Below are the code and all the weights of a small trained network. Each question names an input and a target symbol and asks about switching units off, where a switched-off unit gives its printed mean instead of its output.

import numpy as np


def w(rows, s, z=0):
    codes = np.array(rows[::2]) - 128.0
    scale = np.full(codes.shape[1], s)
    scale[-1] = z or s
    return codes * scale


def norm(h):
    return h / np.sqrt((h * h).mean(-1, keepdims=True) + 1e-5)


def f(y):
    return np.maximum(y, 0)


def softmax(a):
    e = np.exp(a - a.max(-1, keepdims=True))
    return e / e.sum(-1, keepdims=True)


def log_softmax(a):
    a = a - a.max(-1, keepdims=True)
    return a - np.log(np.exp(a).sum(-1, keepdims=True))


def net(x, mask):
    ids = ['ΓΔΘΣαβζλπφψ'.index(c) for c in x.split()]
    T = len(ids)
    res = E[ids] + P[:T]
    u = 0
    for l in range(2):
        r = norm(res)
        for j in range(2):
            rows = slice(2 * j, 2 * j + 2)
            q, k, v = (r @ M[l][rows].T for M in (Q, K, V))
            z = softmax(np.where(np.tri(T) > 0, q @ k.T / 2**0.5, -1e9)) @ v
            o = O[l][rows]
            res = res + np.where(mask[u + j], z, o[:, -1]) @ o[:, :-1]
        u += 2
        y = f(norm(res) @ A[l][:, :-1].T + A[l][:, -1])
        res = res + np.where(mask[u : u + 12], y, B[l][:, -1]) @ B[l][:, :-1]
        u += 12
    return log_softmax(norm(res)[-1] @ U[:, :-1].T + U[:, -1])


Q, K, V, O, A, B = {}, {}, {}, {}, {}, {}
E = w([
[104,74,198,152,158,141,181,100],'Γ',
[76,135,129,125,136,120,89,96],'Δ',
[126,195,164,129,64,148,187,155],'Θ',
[143,138,158,77,8,157,156,207],'Σ',
[112,105,129,91,104,156,110,143],'α',
[198,118,153,121,90,102,139,118],'β',
[133,127,151,76,82,77,133,88],'ζ',
[169,137,77,139,118,199,101,93],'λ',
[178,47,164,171,71,142,152,148],'π',
[180,138,159,125,104,90,203,85],'φ',
[101,83,205,8,99,112,131,77],'ψ',
],0.016)
P = w([
[125,1,6,237,109,93,175,161],'0',
[180,88,244,180,30,110,175,164],'1',
[185,101,249,198,61,120,164,172],'2',
[190,104,248,205,81,123,164,175],'3',
[191,119,246,207,92,121,168,176],'4',
[197,125,246,204,108,124,170,177],'5',
[193,139,247,207,122,124,180,170],'6',
[199,143,248,218,135,133,175,173],'7',
[204,154,243,209,159,135,177,170],'8',
[203,163,247,214,167,137,184,165],'9',
[196,166,253,204,174,136,180,155],'10',
],0.0041)
Q[0] = w([
[254,71,21,59,131,252,206,179],'0.h0',
[117,118,153,216,155,171,50,115],'0.h0',
[159,37,124,17,84,126,143,149],'0.h1',
[133,208,167,124,141,140,137,135],'0.h1',
],0.0068)
K[0] = w([
[200,181,232,115,110,239,117,112],'0.h0',
[80,62,3,142,218,181,95,144],'0.h0',
[216,145,201,116,161,168,127,118],'0.h1',
[142,166,132,203,145,93,116,142],'0.h1',
],0.0061)
V[0] = w([
[186,110,108,23,99,100,74,64],'0.h0',
[106,98,134,154,101,83,122,213],'0.h0',
[163,155,160,136,85,153,76,91],'0.h1',
[97,181,185,217,139,74,1,172],'0.h1',
],0.0057)
O[0] = w([
[136,73,164,216,207,81,95,150,177],'0.h0',
[93,43,86,32,211,108,80,90,195],'0.h0',
[167,196,102,92,131,185,173,94,248],'0.h1',
[124,175,85,146,235,167,254,97,3],'0.h1',
],0.0058,0.0022)
A[0] = w([
[87,217,79,38,38,54,87,57,62],'0.n0',
[182,163,124,219,128,67,165,115,245],'0.n1',
[253,160,32,196,57,152,10,107,113],'0.n2',
[140,27,63,124,116,203,48,186,181],'0.n3',
[98,79,151,89,138,252,141,104,110],'0.n4',
[128,124,83,77,232,128,100,87,3],'0.n5',
[166,116,154,67,128,96,126,74,124],'0.n6',
[34,198,168,148,146,141,170,117,77],'0.n7',
[143,136,124,175,96,104,246,163,65],'0.n8',
[64,161,24,167,92,161,135,146,65],'0.n9',
[103,94,162,176,170,94,119,63,95],'0.n10',
[104,155,184,238,98,166,89,60,138],'0.n11',
],0.0064,0.0023)
B[0] = w([
[120,121,149,162,127,143,66,128,177],'0.n0',
[72,167,180,147,103,164,164,85,254],'0.n1',
[122,152,219,73,102,93,134,165,207],'0.n2',
[128,148,254,181,62,111,145,95,193],'0.n3',
[162,153,206,176,137,118,121,134,201],'0.n4',
[199,153,100,109,137,110,174,52,134],'0.n5',
[163,155,116,153,94,165,145,155,223],'0.n6',
[207,83,102,164,154,153,140,143,175],'0.n7',
[91,86,128,120,168,91,74,113,214],'0.n8',
[84,189,79,101,118,139,161,127,138],'0.n9',
[150,187,132,71,139,150,125,169,187],'0.n10',
[111,112,98,120,101,82,137,144,216],'0.n11',
],0.0084,0.005)
Q[1] = w([
[127,142,2,127,233,154,58,160],'1.h0',
[89,120,70,71,88,146,110,106],'1.h0',
[168,223,226,170,151,168,148,148],'1.h1',
[42,52,17,36,109,137,72,102],'1.h1',
],0.0084)
K[1] = w([
[76,67,170,103,47,92,162,147],'1.h0',
[84,116,160,90,130,117,101,184],'1.h0',
[87,174,1,117,147,165,111,142],'1.h1',
[147,63,205,154,77,81,128,161],'1.h1',
],0.011)
V[1] = w([
[211,138,119,140,117,144,99,152],'1.h0',
[119,134,149,161,144,178,48,100],'1.h0',
[138,135,129,194,155,113,88,254],'1.h1',
[108,125,113,233,40,94,236,133],'1.h1',
],0.009)
O[1] = w([
[186,121,24,142,130,102,102,180,162],'1.h0',
[125,103,119,124,179,189,17,102,138],'1.h0',
[147,142,154,118,155,160,121,250,125],'1.h1',
[98,146,79,178,141,119,130,145,255],'1.h1',
],0.011,0.0079)
A[1] = w([
[89,136,231,86,98,177,113,129,102],'1.n0',
[204,113,138,53,134,141,103,146,58],'1.n1',
[126,131,65,167,133,68,14,115,9],'1.n2',
[67,116,94,69,90,189,207,54,17],'1.n3',
[72,86,110,181,151,148,126,103,104],'1.n4',
[112,149,124,196,130,80,180,128,153],'1.n5',
[138,127,140,108,135,190,76,200,170],'1.n6',
[154,254,69,121,92,124,112,100,170],'1.n7',
[196,215,127,115,168,155,129,125,252],'1.n8',
[162,115,168,32,109,53,151,167,156],'1.n9',
[139,60,151,81,107,180,61,35,62],'1.n10',
[184,133,186,145,116,133,93,114,84],'1.n11',
],0.0098,0.0031)
B[1] = w([
[131,129,81,83,216,133,97,140,227],'1.n0',
[152,73,120,138,98,157,158,103,161],'1.n1',
[97,134,109,187,210,2,146,97,158],'1.n2',
[38,151,153,191,87,147,165,138,145],'1.n3',
[199,98,134,77,192,117,101,167,152],'1.n4',
[132,119,122,93,177,201,127,81,254],'1.n5',
[43,137,161,96,47,74,91,95,190],'1.n6',
[159,90,153,165,206,111,152,171,200],'1.n7',
[152,131,181,174,127,163,125,103,193],'1.n8',
[127,122,57,87,137,113,171,117,201],'1.n9',
[89,246,37,128,99,184,154,123,159],'1.n10',
[167,128,98,170,182,150,120,120,220],'1.n11',
],0.0097,0.0079)
U = w([
[104,70,174,3,208,121,129,127,148],'Γ',
[172,167,44,153,72,189,121,102,34],'Δ',
[53,150,48,209,143,188,207,251,60],'Θ',
[121,116,90,113,73,117,150,250,255],'Σ',
[114,166,137,156,117,152,2,106,133],'α',
[243,102,97,86,120,90,242,160,96],'β',
[133,136,60,167,179,3,110,155,174],'ζ',
[137,247,211,84,145,67,163,198,78],'λ',
[175,11,156,153,45,163,110,144,136],'π',
[34,157,165,117,88,100,189,56,162],'φ',
[122,164,20,49,143,160,120,98,115],'ψ',
],0.0076,0.0043)

Each question gives the input, a string of symbols that net reads in full, and the target symbol t.
The units are the heads (2 rows each of Q, K, V and O) and the neurons (one row each of A and B). Each row of codes is followed by its name. A weight is (code - 128) times the scale printed after its matrix; where a second scale follows, it is the last column's (O, A, B and U).
mask holds one flag per unit, layer by layer, with each layer's heads first. A switched-off unit (its flag False) gives its mean, the last column of its rows in O or B, instead of its output. The means were averaged over made-up inputs and are rounded, as every weight is.
A unit's drop is (log p(t) with every unit on - log p(t) with that unit switched off) / (log p(t) with every unit on - log p(t) with every unit switched off).
The circuit of an input: a set's keep is (log p(t) with only the set's units on - log p(t) with every unit switched off) / (log p(t) with every unit on - log p(t) with every unit switched off). Starting from the 12 units with the biggest drops (on a tie, the unit counted first), units are removed one at a time, each time the one whose removal leaves the highest keep (on an exact tie, the one counted first), for as long as the keep stays at least 0.8.
circuit, biggest first: the units of the circuit, biggest drop first
k most important neurons of layer l: the k neurons of layer l with the biggest drops, biggest first
heads that matter: for each layer, one digit per head in row order, 1 if its drop is at least 0.15 and else 0, layers parted by /
input ζ Γ ζ Δ π ψ Θ Γ λ, target Γ: circuit, biggest first	[0.n2, 1.n0]
input Γ β π ζ φ Σ β β Γ Δ λ, target α: heads that matter	10 / 11
input Γ Δ Γ λ ψ ζ Γ Θ α φ, target α: heads that matter	11 / 11
input Γ Δ π λ Σ, target α: circuit, biggest first	[1.h0, 1.n6]
input Σ Δ π φ ζ Σ Γ φ ψ β, target π: heads that matter	11 / 11
input Δ ζ λ φ ζ, target φ: heads that matter	01 / 11
input π λ π β Δ α, target Δ: heads that matter	11 / 11
input φ β Σ Θ Δ, target Σ: 2 most important neurons of layer 0	[0.n7, 0.n10]
input Δ ψ Θ, target φ: circuit, biggest first	[0.h1, 1.h1, 1.h0, 0.n5]
input Θ Δ Σ, target ζ: heads that matter	11 / 10
input π λ Σ β λ π λ β Θ Δ, target Δ: heads that matter	10 / 01
input Δ ζ Γ β Θ φ Γ π ψ, target φ: heads that matter	01 / 11
input Γ λ ψ Δ λ α β λ ζ Γ ψ, target α: 2 most important neurons of layer 0	[0.n0, 0.n7]
input ζ Σ Θ Γ λ ψ Δ α π, target Γ: heads that matter	10 / 11
input β Δ β ψ, target β: 2 most important neurons of layer 0	[0.n7, 0.n1]
input λ Σ Δ α β Θ β, target Θ: heads that matter	11 / 01
input Θ λ λ β Δ Γ ζ π Σ β ζ, target ζ: circuit, biggest first	[1.h0, 1.n2]
input Δ ψ ζ Γ ζ Σ Θ ζ β Γ, target φ: circuit, biggest first	[0.h1, 1.h1, 0.n5, 1.h0]
input Θ φ α α Θ Δ φ Θ, target ζ: heads that matter	10 / 10
input Γ λ ζ α Γ ζ Δ λ ζ β Σ, target α: heads that matter	10 / 10
input Σ Θ Γ α π Θ Γ φ ψ Δ, target π: most important neuron of layer 1	[1.n1]
input β ζ Δ Θ ζ ψ, target β: heads that matter	01 / 10
input β ψ Σ Γ ζ Σ α β Γ Θ Δ, target β: 3 most important neurons of layer 0	[0.n10, 0.n7, 0.n5]
input ζ Δ β β Γ Γ ψ α Γ, target Γ: 2 most important neurons of layer 0	[0.n6, 0.n10]
input λ β Θ β λ Δ Γ ζ Θ ζ ζ, target Θ: most important neuron of layer 0	[0.n11]
input Γ Δ Γ, target α: 2 most important neurons of layer 1	[1.n6, 1.n10]
input Σ Γ φ ζ λ, target λ: circuit, biggest first	[0.n2]
input Δ ζ λ α Γ, target φ: most important neuron of layer 1	[1.n3]
input φ Δ β ζ, target Σ: heads that matter	01 / 01
